-0.16 +0.00 +3.92 -1.11 +1.69 -3.10 -1.16 -4.13 +0.72
+0.84 +0.17 -2.26 -0.33 +2.57 +0.95 -0.36 +7.71 -0.07
-3.65 -1.57 +2.55 +4.55 -1.71 +2.02 -1.27 -4.55 +1.31
-0.93 +3.74 -0.04 -1.22 +0.23 -6.04 -4.34 +2.86 -4.99
+0.44 -0.21 -0.95 -0.43 -1.17 +1.88 +1.21 +0.15 +0.49
+1.65 -0.19 +2.34 -3.09 +0.70 -0.96 +1.25 -3.61 +1.56
-2.52 +0.58 +3.12 +1.20 -3.41 -1.27 -1.46 -7.62 -0.80
+0.42 -1.09 +1.69 +0.32 +1.49 -1.52 +0.49 -3.38 +1.08
-0.79 +0.98 +1.65 +0.95 +0.98 -5.73 -2.32 -3.44 -2.44
+3.18 +0.34 +0.88 -3.45 +5.05 -4.91 +0.15 +1.48 +0.01
=>
+0.84 +0.17 -2.26 -0.33 +2.57 +0.95 -0.36 +7.71 -0.07
-0.93 +3.74 -0.04 -1.22 +0.23 -6.04 -4.34 +2.86 -4.99
+1.65 -0.19 +2.34 -3.09 +0.70 -0.96 +1.25 -3.61 +1.56
+0.42 -1.09 +1.69 +0.32 +1.49 -1.52 +0.49 -3.38 +1.08
+3.18 +0.34 +0.88 -3.45 +5.05 -4.91 +0.15 +1.48 +0.01

-4.37 +5.37 +6.00 -2.58 +0.59 +3.43 -2.06 -3.39 -2.41 +2.90 -5.71
+2.10 +2.91 +1.11 +0.02 -1.69 +1.28 -1.33 +0.68 -1.28 +0.09 -5.99
=>
+2.10 +2.91 +1.11 +0.02 -1.69 +1.28 -1.33 +0.68 -1.28 +0.09 -5.99

-0.82 -2.47 -0.34 -3.72 -0.21 +0.97 -0.81 +3.36 -0.80 +5.38 -2.91 -1.81 +2.65
-3.79 +0.04 -0.84 -3.15 +0.76 +1.14 -0.58 +2.38 +3.34 +6.85 -0.59 -2.44 +0.47
+0.35 -1.40 -3.97 +0.61 -0.99 -2.91 -4.65 -0.36 -2.82 +3.13 -2.02 -1.44 -1.06
-4.09 -3.33 -3.67 -2.98 +0.42 +1.44 -0.77 +2.57 +0.51 +2.52 -2.19 -2.27 +1.61
-0.18 +1.63 -4.32 +0.39 -0.91 -3.36 -4.94 -0.10 -2.51 -0.75 -3.14 +0.32 -0.86
+0.69 +0.41 -4.25 -0.01 -1.16 -2.84 -3.75 -0.51 -2.62 +1.03 -2.25 +0.86 -0.98
=>
-3.79 +0.04 -0.84 -3.15 +0.76 +1.14 -0.58 +2.38 +3.34 +6.85 -0.59 -2.44 +0.47
-4.09 -3.33 -3.67 -2.98 +0.42 +1.44 -0.77 +2.57 +0.51 +2.52 -2.19 -2.27 +1.61
+0.69 +0.41 -4.25 -0.01 -1.16 -2.84 -3.75 -0.51 -2.62 +1.03 -2.25 +0.86 -0.98

-1.31 +2.18 -1.56 +7.08 -2.56 -0.33 +3.42 +2.41 +2.00
+1.35 -5.24 -2.04 -2.99 +4.46 +1.94 +6.80 -1.13 +4.07
+3.21 +1.50 +2.06 -3.07 -3.50 -5.46 -0.76 -4.59 +3.17
=>
+1.35 -5.24 -2.04 -2.99 +4.46 +1.94 +6.80 -1.13 +4.07

-0.88 -3.81 -0.20 +1.84 -5.07 +6.76 -1.79 +5.58 -2.70 +1.93 +1.48 +3.06 +3.55
-1.01 +2.94 +2.78 +0.93 -0.75 -3.63 +0.18 +0.63 -0.43 +3.28 -2.54 +2.85 +0.40
-2.98 +4.38 +0.77 -2.01 +1.02 -2.73 -3.48 -2.95 -0.66 +0.14 +1.08 -6.55 -6.74
-2.21 +3.22 +4.58 +0.05 +3.88 +0.18 +0.19 +1.77 +0.86 +0.05 -0.85 -2.63 +3.28
=>
-1.01 +2.94 +2.78 +0.93 -0.75 -3.63 +0.18 +0.63 -0.43 +3.28 -2.54 +2.85 +0.40
-2.21 +3.22 +4.58 +0.05 +3.88 +0.18 +0.19 +1.77 +0.86 +0.05 -0.85 -2.63 +3.28

-0.42 -0.64 -1.15 +0.59 -0.06 +0.91 -0.46 -0.61 +0.91 -0.56 -0.65 -0.88 -2.88 -2.27 +0.73 +3.23
+1.39 -0.06 +0.33 +0.93 -0.35 -0.08 -0.35 +0.10 +2.59 -0.26 -0.27 +0.13 +1.90 -1.68 -0.01 -1.55
-0.77 -0.57 +0.84 -2.35 -0.25 +0.93 -0.50 -0.60 -5.57 -0.42 -0.46 -0.55 +2.13 +6.12 +3.04 +4.24
-1.40 +0.02 -2.89 +1.33 -0.51 +0.06 -0.40 +0.01 -0.64 -0.23 -0.10 +0.33 +2.24 +1.46 -0.92 -1.19
+4.35 -0.13 +4.52 +1.40 -0.81 -0.16 -0.44 -0.18 +5.76 -0.42 -0.37 -0.08 +2.39 -1.66 -0.37 -3.86
+1.81 +0.02 +1.67 +0.53 -0.66 -0.18 -0.40 +0.05 +1.39 -0.25 -0.17 +0.31 +4.01 +1.50 +0.07 -2.63
=>
+1.39 -0.06 +0.33 +0.93 -0.35 -0.08 -0.35 +0.10 +2.59 -0.26 -0.27 +0.13 +1.90 -1.68 -0.01 -1.55
-1.40 +0.02 -2.89 +1.33 -0.51 +0.06 -0.40 +0.01 -0.64 -0.23 -0.10 +0.33 +2.24 +1.46 -0.92 -1.19
+1.81 +0.02 +1.67 +0.53 -0.66 -0.18 -0.40 +0.05 +1.39 -0.25 -0.17 +0.31 +4.01 +1.50 +0.07 -2.63
